Below are the code and all the weights of a small trained network. Each question names an input and a class and asks about switching units off, where a switched-off unit gives its printed mean instead of its output.

import numpy as np


def w(rows, s, z=0):
    codes = np.array(rows[::2]) - 128.0
    scale = np.full(codes.shape[1], s)
    scale[-1] = z or s
    return codes * scale


def f(y):
    return y / 2 * (1 + np.tanh(0.7978845608 * (y + 0.044715 * y**3)))


def log_softmax(a):
    a = a - a.max(-1, keepdims=True)
    return a - np.log(np.exp(a).sum(-1, keepdims=True))


def net(x, mask):
    res = np.array(x, float).reshape(1, 8) / 4 @ E
    y = f(res @ A[0][:, :-1].T + A[0][:, -1])
    res = res + np.where(mask, y, B[0][:, -1]) @ B[0][:, :-1]
    return log_softmax(res[-1] @ U[:, :-1].T + U[:, -1])


A, B = {}, {}
E = w([
[138,123,128,118],'x0',
[122,130,128,134],'x1',
[120,231,151,122],'x2',
[108,138,125,146],'x3',
[243,153,73,211],'x4',
[135,121,130,123],'x5',
[77,57,60,165],'x6',
[129,128,125,124],'x7',
],0.011)
A[0] = w([
[210,67,195,77,252],'N0',
[172,89,25,255,145],'N1',
[246,192,69,142,245],'N2',
[104,24,157,99,74],'N3',
[61,175,197,95,189],'N4',
[123,205,145,76,21],'N5',
],0.0089,0.0036)
B[0] = w([
[74,127,189,153,184],'N0',
[204,44,185,102,237],'N1',
[130,194,159,197,248],'N2',
[80,83,34,135,169],'N3',
[204,107,141,2,203],'N4',
[199,110,28,103,165],'N5',
],0.0099,0.011)
U = w([
[46,120,237,80,254],'0',
[251,91,171,86,87],'1',
[161,135,206,247,181],'2',
[182,227,156,209,11],'3',
[64,80,99,126,54],'4',
],0.011,0.0068)

Each question gives the input, the list of numbers given to net, and the class t.
The units are the neurons (one row each of A and B). Each row of codes is followed by its name. A weight is (code - 128) times the scale printed after its matrix; where a second scale follows, it is the last column's (A, B and U).
mask holds one flag per neuron, in row order. A switched-off neuron (its flag False) gives its mean, the last column of its row in B, instead of its output. The means were averaged over made-up inputs and are rounded, as every weight is.
A unit's drop is (log p(t) with every unit on - log p(t) with that unit switched off) / (log p(t) with every unit on - log p(t) with every unit switched off).
The circuit of an input: a set's keep is (log p(t) with only the set's units on - log p(t) with every unit switched off) / (log p(t) with every unit on - log p(t) with every unit switched off). Starting from all 6 units, units are removed one at a time, each time the one whose removal leaves the highest keep (on an exact tie, the one counted first), for as long as the keep stays at least 0.8.
circuit, biggest first: the units of the circuit, biggest drop first
k most important neurons: the k neurons with the biggest drops, biggest first
drop of u: that unit's drop, to one decimal
input [5,-1,4,0,-4,8,-8,5], class 1: circuit, biggest first -> (N5)
input [4,-8,5,-6,4,1,6,3], class 2: 3 most important neurons -> (N4; N2; N5)
input [1,7,1,-1,1,-1,-7,8], class 3: 2 most important neurons -> (N1; N2)
input [-2,2,-2,-5,-1,-7,-3,6], class 0: circuit, biggest first -> (N1; N5)
input [-7,2,-7,-6,2,-2,0,-4], class 2: 3 most important neurons -> (N4; N0; N5)
input [-1,2,0,-1,6,8,-7,-6], class 2: 2 most important neurons -> (N0; N4)
input [3,7,-7,7,1,-5,6,-5], class 1: 3 most important neurons -> (N1; N0; N2)
input [2,-6,-7,6,6,-6,-2,-6], class 2: 4 most important neurons -> (N4; N2; N5; N0)
input [2,5,-3,3,8,6,-2,-8], class 2: 3 most important neurons -> (N2; N4; N1)
input [1,1,-7,6,8,8,-5,6], class 2: 2 most important neurons -> (N2; N4)
input [1,4,-4,0,-1,-4,-1,7], class 0: 2 most important neurons -> (N5; N2)
input [8,-4,7,5,-3,0,0,5], class 1: 3 most important neurons -> (N4; N5; N0)
input [6,2,-8,-8,-1,3,-1,4], class 0: 2 most important neurons -> (N0; N5)
input [6,-4,1,-7,5,5,-2,4], class 3: circuit, biggest first -> (N2)
input [3,-5,-8,-6,1,-3,-2,-2], class 2: 2 most important neurons -> (N4; N0)
input [-4,-2,-2,4,7,0,-8,7], class 2: drop of N2 -> -0.1
input [-4,-4,-5,8,-1,7,-3,3], class 0: drop of N5 -> 0.2
input [-6,-3,-7,-3,-3,-8,3,2], class 4: drop of N3 -> 0.4
input [-2,-1,-7,0,7,-6,-8,4], class 2: drop of N2 -> 0.1
input [6,0,4,0,-5,-4,-3,8], class 1: circuit, biggest first -> (N4)
